Below is a small trained network, with its code and all its weights. Each question gives an input and a class and asks what happens when units are switched off, that is, made to give their printed mean instead of their output.

import numpy as np


def w(rows, s, z=0):
    codes = np.array(rows[::2]) - 128.0
    scale = np.full(codes.shape[1], s)
    scale[-1] = z or s
    return codes * scale


def f(y):
    return y / 2 * (1 + np.tanh(0.7978845608 * (y + 0.044715 * y**3)))


def log_softmax(a):
    a = a - a.max(-1, keepdims=True)
    return a - np.log(np.exp(a).sum(-1, keepdims=True))


def net(x, mask):
    res = np.array(x, float).reshape(1, 7) / 4 @ E
    y = f(res @ A[0][:, :-1].T + A[0][:, -1])
    res = res + np.where(mask, y, B[0][:, -1]) @ B[0][:, :-1]
    return log_softmax(res[-1] @ U[:, :-1].T + U[:, -1])


A, B = {}, {}
E = w([
[103,184,108,72,195,151,109,159,99,111,229],'x0',
[255,61,135,167,104,47,154,181,167,95,207],'x1',
[55,44,154,26,108,45,94,124,162,100,48],'x2',
[101,124,106,200,172,118,33,67,201,102,154],'x3',
[153,221,225,166,50,183,147,20,96,95,132],'x4',
[150,155,115,157,42,6,110,168,9,70,146],'x5',
[107,114,144,101,119,110,7,108,149,126,152],'x6',
],0.0099)
A[0] = w([
[61,64,84,43,193,140,69,175,155,174,114,247],'neuron 1',
[136,147,161,135,148,41,46,106,136,118,150,111],'neuron 2',
[117,160,184,144,59,161,118,174,123,88,110,242],'neuron 3',
[197,92,140,205,125,151,225,170,147,151,146,128],'neuron 4',
[126,97,132,212,130,123,47,134,109,69,198,122],'neuron 5',
[131,156,124,171,141,68,5,137,158,80,121,148],'neuron 6',
[236,64,150,201,108,71,193,176,131,144,131,205],'neuron 7',
[28,105,254,55,129,137,159,71,164,152,28,249],'neuron 8',
[198,93,148,128,54,83,205,184,75,132,155,191],'neuron 9',
[96,83,72,114,201,131,115,159,141,108,128,214],'neuron 10',
[106,131,223,138,124,203,177,169,106,156,189,16],'neuron 11',
],0.0088,0.0016)
B[0] = w([
[27,103,110,55,225,86,182,152,128,209,146,227],'neuron 1',
[153,121,170,72,132,55,27,154,190,112,154,171],'neuron 2',
[197,139,197,102,145,110,136,130,100,107,88,166],'neuron 3',
[224,147,78,154,107,153,212,112,197,184,126,192],'neuron 4',
[131,180,128,203,81,80,107,93,131,130,220,179],'neuron 5',
[101,70,190,215,121,46,108,99,125,125,168,183],'neuron 6',
[142,53,39,123,95,187,89,170,154,147,158,211],'neuron 7',
[67,46,193,121,63,161,176,3,133,147,66,250],'neuron 8',
[163,115,53,66,109,155,86,229,51,61,111,203],'neuron 9',
[45,110,87,148,189,111,125,192,153,164,173,186],'neuron 10',
[123,147,104,103,117,228,112,86,108,98,177,164],'neuron 11',
],0.0077,0.019)
U = w([
[194,108,58,159,118,161,143,162,176,137,142,3],'0',
[173,250,164,140,202,229,149,85,105,110,174,217],'1',
[54,198,108,220,158,136,115,152,74,159,29,169],'2',
[58,121,121,95,250,123,131,137,165,163,133,204],'3',
[150,118,155,164,111,31,69,131,148,108,193,162],'4',
[128,95,185,101,103,143,138,73,142,109,28,139],'5',
[164,126,109,48,83,98,111,200,47,83,111,16],'6',
],0.012,0.002)

Each question gives the input, the list of numbers given to net, and the class t.
The units are the neurons (one row each of A and B). Each row of codes is followed by its name. A weight is (code - 128) times the scale printed after its matrix; where a second scale follows, it is the last column's (A, B and U).
mask holds one flag per neuron, in row order. A switched-off neuron (its flag False) gives its mean, the last column of its row in B, instead of its output. The means were averaged over made-up inputs and are rounded, as every weight is.
A unit's drop is (log p(t) with every unit on - log p(t) with that unit switched off) / (log p(t) with every unit on - log p(t) with every unit switched off).
The circuit of an input: a set's keep is (log p(t) with only the set's units on - log p(t) with every unit switched off) / (log p(t) with every unit on - log p(t) with every unit switched off). Starting from all 11 units, units are removed one at a time, each time the one whose removal leaves the highest keep (on an exact tie, the one counted first), for as long as the keep stays at least 0.8.
units of the circuit, in order: the units of the circuit, biggest drop first
unit that matters most: the unit with the biggest drop
k most important neurons: the k neurons with the biggest drops, biggest first
drop of u: that unit's drop, to one decimal
input [-2,-5,2,5,1,-4,0], class 5: unit that matters most : neuron 8
input [0,2,0,4,1,-3,-6], class 0: 2 most important neurons : neuron 1; neuron 8
input [1,-4,0,1,2,-2,5], class 5: 2 most important neurons : neuron 10; neuron 8
input [-4,7,6,-8,5,-3,-5], class 6: 4 most important neurons : neuron 9; neuron 3; neuron 10; neuron 5
input [-3,-2,7,-4,2,7,4], class 5: 2 most important neurons : neuron 8; neuron 7
input [5,-1,7,-2,1,2,-4], class 5: units of the circuit, in order : neuron 8; neuron 10
input [-7,5,5,-4,-3,-2,1], class 0: 2 most important neurons : neuron 7; neuron 4
input [1,-5,5,-1,0,-5,-5], class 5: 2 most important neurons : neuron 8; neuron 7
input [6,2,3,-5,6,-1,7], class 5: 2 most important neurons : neuron 9; neuron 5
input [2,3,-2,8,0,-8,-8], class 0: 2 most important neurons : neuron 4; neuron 1
input [1,8,-8,8,7,-5,-5], class 0: 2 most important neurons : neuron 7; neuron 4
input [-5,-1,-5,1,-2,8,0], class 6: 2 most important neurons : neuron 9; neuron 10
input [6,6,2,1,4,-7,1], class 1: drop of neuron 1 : 0.2
input [1,-8,2,-7,-1,1,-1], class 5: units of the circuit, in order : neuron 8
input [6,-7,7,-8,3,4,6], class 5: drop of neuron 8 : 0.1
input [4,-6,-2,6,2,1,7], class 4: drop of neuron 8 : 0.0
